Each row is followed by its class.
[ 160 -119  -26   58  161  144 -199 -250  -48  147  122  179  -78  388
  -91 -124  540  -48   82   57   58   85   80  232 -101  137 -126  -41
   28   37  -44  197   99  134]	(75)
[ -80  -87 -156  130 -133 -211 -125  -72 -218  -52    6 -104  254  184
    8   -7    9  -90  -71  -19   44  -80  181  165  213  239  160  -73
  205 -352  -61 -205   63  -16]	(61)
[ -90 -255 -122  -25  240   95 -284 -265 -131  -21   82  150    9   46
   87  -27  365   90  245  512  -79   37   -7   27 -252 -100 -116  -98
  145  -76  118 -276  222 -216]	(39)
[ 102   11  -42  118 -195 -188 -319 -300   96 -168  -60    8   97  217
  231 -128  363  290  -32 -552   36   75   -7  -90  -87    7  265  191
   43  208   -7  111  300  191]	(162)
[  19  107  -95  107  193  -56 -301 -240    9  -79  -50 -128    0  110
  -35   86  269 -167   13   34   -7   69   28  137   -8   59  -60  -75
   53  -14  -48  132  174  185]	(61)
[ -28 -125  -23  112  305  111 -533 -122  -70  161   61   77 -274  112
  -36 -345  132  193  443  164  102  -59  405 -268 -188 -128  197  214
  -71  135  -93  -69  187  120]	(123)
[  50 -102 -113 -198  163   21 -351  -93 -210  122   67  304  -35  -89
  109  -47  109  -95  156 -550 -173 -147  -93  186 -310   38  174    4
   31 -130  -37  120  303  264]	(75)
[ 102  -69 -103  -55  157 -236 -268  -13 -100 -128   83  -39 -221   88
  -54 -239  466 -116  -43    1  210 -213  -54   70  211  -30 -195 -251
   74 -196   47 -135  282  -83]	(162)
[ -48 -110  203 -159   61  167  152  195 -203  147  169  566  273 -162
   75  144  313  402  -69  291   -8 -110  102    9 -128  139   57   76
  -52 -170  -18 -144  348 -330]	(75)
[-136   59   -1   54   24  -28 -245 -111 -270  158  -22  355  367 -108
   92 -103  517  384   92  327  397 -231   93  105 -133 -246 -113  -27
   25 -108  116 -629 -363 -518]	(75)
[  56  114  133  -30  147 -136 -128 -167   34 -105  -20   60  -20  142
  -22   40  178   58   93    3 -126  332 -122  -17 -151   40  -94  -80
  150   19   -5  159   80   -4]	(39)
[-200  229   93  -26 -278  194 -189 -165  125  125  -26  -31  118 -138
   20   66  -74  -40  142  -61  -44  146 -311 -184 -265  384 -234  303
  -38  160  -52  -69 -157  116]	(123)
[ 140  135  -48   62  165   30 -222  -47    3   49  111  361  103   29
   65  -48  223  -41  -53 -149  -64 -119  249   78 -248   10   96   29
 -137  105   78   87  239  109]	(143)
[ 552 -300  -67  241  128   54   34 -460 -223   72  -74  -77  187  383
 -181  -55   89 -314  128  673   19  -20  169  212   24  171  163  -91
  317 -199 -242 -304  377  322]	(132)
[  -6 -306 -365   85    3  383  -89  224   43  252  -97  101  -54  -15
   66 -191   18  124   -2  207  -33 -405  342  125   51  295  -54   99
  114   25  -96 -309   33 -112]	(75)
[ -85  -54  -76  -67  237  -77  -18  -55 -133   18  -74   19  177   70
  -23  -79  418  -49  -37  121   38   49  139  226   28   -7 -118 -131
   63  -61   69 -101  167   44]	(205)
[ -94   43   14   14   35    1 -117   71 -185  125   34  100   83 -160
   69    6   57  135  139  172  -88   -6  107   28  -13    4   10  129
   87  -42   -1 -145   63 -114]	(75)
[-319  -12  256 -418   17  183  -80  147 -175   17  -97    6  113  -70
   98  167   -9  206 -312 -175 -111  123  -66  236   86  273   11  174
 -165 -130 -235  263 -168 -218]	(131)
[ -25  154  -17  -37   67 -163 -226 -152 -185   27   11  112 -110  -11
   28  135  240   66  157 -156  -24  -29  -31   40  -92 -105 -223  -59
  185  -22  107 -234  105 -105]	(131)
[-240 -159   30 -104  -91 -268 -112 -182 -186 -110 -172 -104  602 -664
  235  101 -220 -191  -15   80  -56  -84   72  -12  185  242   29   78
  195 -123 -100  -84  412   -4]	(132)
[ 160  170  202   36  156   48 -137 -171  -29  -14    4  115 -171   95
   58   43  153 -132  177  244  -72  130  -31 -169  -30 -152 -152   15
  175   96  -83  -61   88  -18]	(123)
[ 261  -42  -76   55   58   96 -519  -65  -78  165  208  166 -206  237
  -39 -200  427   52  133 -116  -75  116 -132    0  -20    9   -9  129
   52  -73  -39  118 -121   71]	(82)
[-105 -182 -167  -58  191 -159 -359  -81  -45    3   -4   68  -30   61
   26 -184  327  117  -30  -60   18    6  166  227  -34  108 -130  -14
   97 -112  -25  -45  207   45]	(39)
[-308  220 -134  -25  269  -85 -620 -271 -183  -96 -176 -204  112 -186
  112  116  187   87  251  160 -116  124   69   26  -95  123  215   15
 -132   97   44  -25  242   67]	(61)
[  17   61  -96 -140  139 -180 -254 -244 -397 -101  164 -196 -323  -23
   71  -65 -195  309  147  121  -31   61    0  -79  156  154 -167  -99
  -73 -117  -48 -345  -58 -126]	(194)
[ -37  -17  -23   14  115   11 -284 -134   16  -53  -88  133  173  120
   23 -106  370   -3  -59 -100   96   35  103  176  -45  109  -23   -4
 -117   26   56  125  135  209]	(143)
[ 128   46 -300   70  206  241 -334 -290 -270   51  137  335  137  148
  310   70  899 -169   47   42  228   34   45  301  -62 -360   18 -344
  146 -109   -2 -114  238  -58]	(143)
[ 256 -413  -29   29   22  146   29 -492 -140 -159  396   75 -221  606
  -33   10  194   42  -20  188 -105  214  293  -96  -81  -50  206 -186
  146 -150  -85  184  307 -117]	(39)
[  37   76  -70 -145  453 -150  -18 -346 -310 -147 -234 -153   75 -234
  126  417  -78   55   70  588 -335 -212  265  147  105 -127  180 -306
  137    1 -166 -198  213 -181]	(61)
[ 260  232  -23  138  293   13 -104  -39 -142  -17  -58   13  -38  -38
  -48  115    9  -92  161   70  -78  -62   92   80   28  -84   44 -226
  129  -62  -29   26  151   93]	(59)
[ 183  -30 -124   15  218 -113 -103    5 -144   73  -80   62   74  -39
   73 -107  -34   52 -112   17  -29  -74  301  163   76   50  107    4
   62   40 -154 -154   79   15]	(59)
[ -53  -62  -11   67   35   12  107    1  -38  100   73   37  193   14
 -144   51   72   37   64  170  -78  122   68   10 -202   17   18   27
  130 -110   18   66   91   21]	(61)
[ 206  155   53  194  138  128 -160 -167 -121    8  -35   24  -59   62
   16  160 -143  205  360   53 -246  -28  149 -279 -132   15  179   84
  146  100  -31 -115  137   55]	(75)
[ -67  -62    7    1  219  102 -138   25  -26  -41  -57  180   23  -60
  236   44  181  242   16  330  -30   19   82  -26  113   -9  -47   97
    8    0 -144 -201   97  -73]	(194)
[  27   32   64  -29  180  115    8 -263 -136 -136   60   16  335   56
  305  101   73 -302  153   17 -153   19 -231  -26 -288  -68  -25 -104
  151  -25  -97  -66   84  -40]	(143)
[  12  -43    7   66  208    0 -208 -156  -13  -12  -65  149  187   21
  -76   30  234 -188   43   85  108   21   17   59  -84   33   75  -52
  -41  -22   45   65  197   99]	(100)
[ -59  -56   -8  -34  139  231 -171  -78  -67   65    2  169   15   38
  148  -53  286  -97  173  284  -63  123  -73  -54 -113  -44  -57   26
   54   11  -36 -146   86   12]	(39)
[ 119 -508  415  121 -205   76  153 -367 -253 -138  299  -50 -219  239
   -6  -82 -403  374  597  578 -167  -68  -16 -807   12  -73 -245  241
  206   -5  217 -354   -3 -378]	(143)
[  94  127 -137  113  221  -59 -284  -97   22   22 -106  230  148  -50
   32  170  327 -145  -83  -53    5  -74   64  208   55   -4   21 -128
   40   15   62   18  176  153]	(162)
[  45  136   52 -118  -88  -55 -170  -84 -199    2  -52   86    0   -6
   15   22  304   58 -125   27   87   28   -5   48  283  172 -105  -40
   26  -98 -119 -161  -22  -27]	(131)
[ 355  284  147   13  -88  199  282  -37 -292  198 -135  -37  290  -70
   14    2  172  298    0  102  -22   90   99  -60   92 -132  260   56
    0  126 -100  -12 -117   28]	(205)
[  11   39   33   22   32   62 -173 -107 -147   18   -4   67   30   51
   12  -50  179  226  199  242 -191  -35   44 -100   -3   96   37   51
  105  -67  -28 -148   86   61]	(162)
[ -11  -30  156   24  212 -121  -70  -14 -108 -134  -90  131  133  -32
   58  152   81  -11   56 -126   16 -143  -55   91   31  -36  -76  -68
    7  -95  161  -33  284   17]	(59)
[ 154   10 -188  -32  244   24 -264 -192 -218 -122 -293  -61 -255  -57
  142   91  445   -2  184   -5   44 -203  201  223  519 -164  116 -383
   27   -8  -43  173  453  386]	(143)
[  35  232  196    1  -10   42 -151 -229  -10  -87 -195   61  121 -124
  -43  248  269 -114 -133  195  161  124  -64   50  286   58 -222  -92
    9  -17  -23   61   27   88]	(123)
[ 291  273   -4  153  257  -15 -270 -238   28  -89  -68  137 -121  408
  -75  178  207 -504   -4   86   25    1   41   87   67  -12  309 -188
   38  -74 -258  -12   44  209]	(100)
[-113   19   20 -154  129   70  -88  -46 -135   56  -21  209   -6  -48
   44   46  140   26   42  217 -127   90    6    5 -104   20    3   51
   -5   -2  -36 -168   96  -42]	(100)
[   3   54   47  -22   23   33  -43  -40 -143   31  -32  -15  117   37
   43    6  -22  144   69   92   42  113  -18  -85  -96   62   93  105
   43  -31  -65 -269   27 -116]	(205)
[  63   41  -20   13   71   92 -215  -21  -83   44  -33  116   27    6
  195 -135  144  167  171  103  -85  -64    3 -142   -4  141   94  127
  -60  117  -48 -180   54  -26]	(194)
[  47 -197   81  -20  217   37 -118 -397  -89 -193  163  177 -155  388
   -2   55  164 -350  106  387 -181  -20   46 -129 -139  -92  -64 -106
  160 -193  -75 -211  229   53]	(61)
[ -10   52  -36   43  333   11 -156   23  -63   38    9  188   69 -131
  137   41  -19  -90    1   29  -23  -43  148   86   59  -12  -43  -72
   -7   13  -56   52  107   60]	(162)
[ 830  299  295  -39 -107 -267   57 -393 -395   28  -49 -116 -236  251
 -477 -456  612  420  128  878  101 -245  223  -49  320  204   13 -262
  -72   94  -10 -210  155 -113]	(59)
[ -28  -46  -91  -38  266  -72 -161   43  -96   -4  -48  181  165 -181
   54   98  188  -75  -55   57   18  -22  158  204  -18 -110   -5 -121
   52  -77   81   20  275  -35]	(143)
[-168   -2 -110  -59   56   80 -234   67  -58   34   45  203  -27  -94
  229 -147  125   28   42  164  -70  -34  209    1   -6    3   38  106
  -69   55  -50 -153   92  -13]	(143)
[  19  -98   19  -37   53  105 -184  -91 -101  -10  112  148   20  126
   86  -30   88  -25  -51  -19  -39    8   83  -47   16   42  -41   95
   19 -121 -110 -145   45   12]	(82)
[  47  -31  277 -189  163  243  233 -260  -44 -154 -129  291  347 -177
  167   25  134  -91  -61  331 -105  -43 -154 -155  -68   20 -218  -74
 -183  143  101 -103   80   91]	(205)
[-103   67  -11   77 -210 -128    1  -13 -224   87  100   18   63  -45
  121   75    9  -22  -30   21 -120 -103  440  108  270  140  120  108
  115  -76  -55   75  373   16]	(61)
[ -41  -30  -36  -43  105  109 -109  -83  -87  -68   15   68  -87  148
  119  -46   64   29   46  -61  -52  -24   24   12 -105   38   30   -2
    0  -20  -45  -72  159  -10]	(100)
[-250   69  -28  -66  360  150  -55  -45  -23  -83   63  217  186  -68
  309  114  -46 -396   48   89 -211   88  -95   40 -227    4  -52  -69
  -74   46   -4  -79  179  129]	(162)
[ 346  299  262   31  373   88  -51 -136  -44  -88   81  186   84  100
 -133  -53  217   34 -225   30  -50  465 -212   40 -252 -175 -356  -24
  -50  -59  -11  258 -164  263]	(61)
[ 203 -169  105  165   -4  123  130 -100   -9   15  125  197  -47  425
  -78  -14  399   -1  148   88    1 -127   98  -76  -31 -278   86 -130
  198  -61  121  115   91 -114]	(162)
[-158  -29 -111  -25  258  -58 -217  -96  -90  -49  -64    5   49  -18
  114   57  262  -35  -13  112   60   -9   71  142   85   68 -109  -95
    6  -57  -68  -72  173   27]	(61)
[-133 -172   18    2  163  227 -153   31 -237  183  -22  104  265 -206
  175  -61    4   45   94  145   43  -27   67   50  -15  128  -81  234
 -131   60   54 -158  102    4]	(75)
[-144 -132  105    2   22   79 -165  -26   32    3  123  363   85  181
   81 -136  374  206   18  170  -61   79  -29 -108 -195   87 -119  190
  -64    0  111  -80   26  -80]	(61)
[-116  418   40  -30 -314   30   20 -317 -194 -182 -232 -331  108 -226
  305  257 -196  -66  142  277 -152 -129  238 -162  222  -50  394  -73
  141  115 -264 -224   63 -226]	(132)
[-129 -238  193 -190  818  -85 -816  196  -86 -289   25  -19  -85 -363
  201   50 -119 -497 -456 -206 -390 -143 -128  -38  149 -321 -374  455
 -243 -115  189    4  144   77]	(162)
[ 128  -90   99  127   16  -19  -95 -233    3   40   36  294  137  142
   -6  -54  303  -28   76  279  120  -32  100  -76  -11   77   58   46
  -78  134  105  -78  280   66]	(162)
[  67  -23 -122   83  144   19  -86  -80  -17   85  -46   37   55  164
  -48  -78  291  137   -5  191  -12   89  251  185   11  145  121   11
    2   74 -123   22   95  149]	(75)
[-100  482  393   62 -624  -40   45 -350 -342 -159    2 -239 -135  362
  306  336  415  545  -62 -880  319 -239 -182  -80  455 -276 -352  115
   30  -91   -6  -88 -450 -195]	(61)
[ -67   61  -19  -78  138  -71 -214    3   30  -22 -111   31  117 -121
   13  -28  -43  -63  -46 -315 -122   86   13   -7 -114   83  109   90
  -65   78  -47  146    6  213]	(131)
[-579  -90 -145 -477  259  269 -203   88 -109 -146 -345 -105   -6 -234
  459 -294  -27  148 -161 -396   -3  -44  190   65   78  145 -179   56
 -366  216 -125 -120   -2  199]	(143)
[ -23 -123    2  -91  223  270 -312  -85 -182   42  121  154   46   66
  278   -8  104 -135  -53  203 -155  118   16  -14  -68   78  -59  160
   83 -101 -227 -206   63 -130]	(39)
[ -28  -36  157  -75   60  117  -12  -43 -105  123   58   93   12   42
    4  131  163  129  163  159   36   42  -58 -122 -101   56   69  156
  -82   31  -60  -59  163 -114]	(194)
[  92   -3 -169  226   94  141 -192 -100  163  -75  -66  185  232 -124
  100 -116  194  -54  -67   67   28 -165  290  220   57  146  133 -111
  -42   30  -80  326  250  295]	(75)
[  52   -4  -67  -44  294   89 -166 -201   44  -26 -165  156   88 -247
  -44   74  287 -128  106   89  -87  -39 -151   43 -111    5 -225 -165
   22   86  114  130  194  223]	(100)
[ -83  -98  -16  -58  151  176 -108  -99 -177   18  151  110    4   87
  134   83   24  170  167  211 -127  124   15  -58 -193   35  165   33
   26  -58 -134 -123   63 -162]	(59)
[-110 -155  123  -92   88   23  -57 -153 -140   81  -11  159   70   27
  164   64  124  144  213  177 -142  149   30  -51 -111   54  -49  136
  133   56  -39  -98  241  -60]	(39)
[ -40  -68  183   31  272  355   -7  -41  -53  -94   22  291  178  138
  119  117  -62 -383 -143  -52  -65 -103  156  -97  -43  -63 -125   25
  -97  -51   27  -61   10   76]	(131)
[ -44  -35   -2   42  141  -79 -290 -224 -103  -53   45   64   36   54
 -149   48   84   64  115  -28  -96  -73  151    1  -48  124  -29  -80
   77 -136   75  112   37  -33]	(100)
[  53  134   -3   15   -7  176 -151 -233 -209  -38  145  115  -13  105
   58  162  178 -208   85  293  -96  126   30  -52   33   75 -137 -100
  127 -130  -21 -181  142  -10]	(143)
[ -33  165 -345   68  397  298 -400 -313  -19 -356  344  166  129  151
  386  249  -12 -894 -410  -36   83 -274   36  130 -206  253 -319 -473
  -96 -107   26 -381  130 -490]	(131)
[  88  104   12   50   39   37 -158 -135   33  -83  -15  108   41  -21
  -10   87  261  -38  -54   34   76   51  -74    6   45   13 -120  -58
   46  -70   21  -16  125   67]	(205)
